Below are the code and all the weights of a small trained network. Each question names an input and a class and asks about switching units off, where a switched-off unit gives its printed mean instead of its output.

import numpy as np


def w(rows, s, z=0):
    codes = np.array(rows[::2]) - 128.0
    scale = np.full(codes.shape[1], s)
    scale[-1] = z or s
    return codes * scale


def f(y):
    return np.maximum(y, 0)


def log_softmax(a):
    a = a - a.max(-1, keepdims=True)
    return a - np.log(np.exp(a).sum(-1, keepdims=True))


def net(x, mask):
    res = np.array(x, float).reshape(1, 3) / 4 @ E
    y = f(res @ A[0][:, :-1].T + A[0][:, -1])
    res = res + np.where(mask, y, B[0][:, -1]) @ B[0][:, :-1]
    return log_softmax(res[-1] @ U[:, :-1].T + U[:, -1])


A, B = {}, {}
E = w([
[246,68,65,163,191],'x0',
[207,171,172,48,172],'x1',
[98,168,181,198,228],'x2',
],0.012)
A[0] = w([
[120,148,158,106,151,72],'n1',
[243,130,140,77,191,1],'n2',
[132,156,170,118,155,153],'n3',
[108,154,152,201,204,157],'n4',
[146,139,139,194,148,41],'n5',
[160,94,91,146,79,117],'n6',
[95,138,103,145,170,115],'n7',
[111,144,134,140,169,163],'n8',
[109,186,207,7,143,109],'n9',
[126,145,139,38,57,188],'n10',
[136,116,109,51,118,119],'n11',
[183,108,53,155,120,169],'n12',
[109,98,49,144,63,164],'n13',
[4,134,139,153,61,221],'n14',
[185,149,134,129,134,57],'n15',
[145,73,25,244,146,124],'n16',
[94,108,142,143,129,71],'n17',
[121,150,161,153,155,165],'n18',
[140,129,136,184,151,47],'n19',
[164,121,112,74,173,57],'n20',
[141,104,100,88,83,243],'n21',
[156,119,106,89,179,61],'n22',
[168,163,118,91,86,105],'n23',
[72,167,162,94,182,72],'n24',
],0.017,0.0062)
B[0] = w([
[149,119,150,164,150,149],'n1',
[69,233,74,152,90,223],'n2',
[143,136,178,134,180,167],'n3',
[33,75,106,162,169,211],'n4',
[92,92,98,128,135,159],'n5',
[160,164,199,47,155,174],'n6',
[103,92,84,177,94,155],'n7',
[123,138,132,173,145,165],'n8',
[219,19,153,140,188,213],'n9',
[166,88,3,122,164,209],'n10',
[122,110,54,108,143,171],'n11',
[177,127,188,89,79,205],'n12',
[179,155,174,83,93,199],'n13',
[56,255,61,123,81,250],'n14',
[117,151,99,165,111,159],'n15',
[85,8,143,52,151,230],'n16',
[99,118,130,156,121,146],'n17',
[128,147,160,155,167,170],'n18',
[96,97,99,119,145,156],'n19',
[106,166,95,162,121,171],'n20',
[148,130,68,81,76,194],'n21',
[108,158,110,146,95,167],'n22',
[126,129,79,65,161,166],'n23',
[168,114,189,185,153,176],'n24',
],0.033,0.022)
U = w([
[144,205,105,84,71,206],'0',
[120,2,94,86,181,239],'1',
[24,187,154,187,135,6],'2',
[180,91,205,189,197,33],'3',
[186,78,209,43,79,131],'4',
],0.0088,0.0019)

Each question gives the input, the list of numbers given to net, and the class t.
The units are the neurons (one row each of A and B). Each row of codes is followed by its name. A weight is (code - 128) times the scale printed after its matrix; where a second scale follows, it is the last column's (A, B and U).
mask holds one flag per neuron, in row order. A switched-off neuron (its flag False) gives its mean, the last column of its row in B, instead of its output. The means were averaged over made-up inputs and are rounded, as every weight is.
A unit's drop is (log p(t) with every unit on - log p(t) with that unit switched off) / (log p(t) with every unit on - log p(t) with every unit switched off).
unit that matters most: the unit with the biggest drop
top k neurons: the k neurons with the biggest drops, biggest first
drop when u is switched off: that unit's drop, to one decimal
input [-5,-1,0], class 0: unit that matters most : n14
input [-1,7,1], class 3: top 2 neurons : (n9 n16)
input [-2,1,1], class 3: top 2 neurons : (n16 n2)
input [0,-5,-5], class 0: top 2 neurons : (n14 n9)
input [2,1,6], class 2: top 2 neurons : (n9 n10)
input [2,0,-8], class 4: top 2 neurons : (n14 n2)
input [0,-5,2], class 2: top 3 neurons : (n9 n14 n10)
input [-7,4,-1], class 1: top 2 neurons : (n10 n9)
input [3,-8,0], class 4: top 2 neurons : (n13 n10)
input [1,2,-4], class 0: drop when n4 is switched off : 0.2
input [6,2,6], class 2: drop when n2 is switched off : 0.5
input [-6,-1,1], class 2: drop when n13 is switched off : 0.1
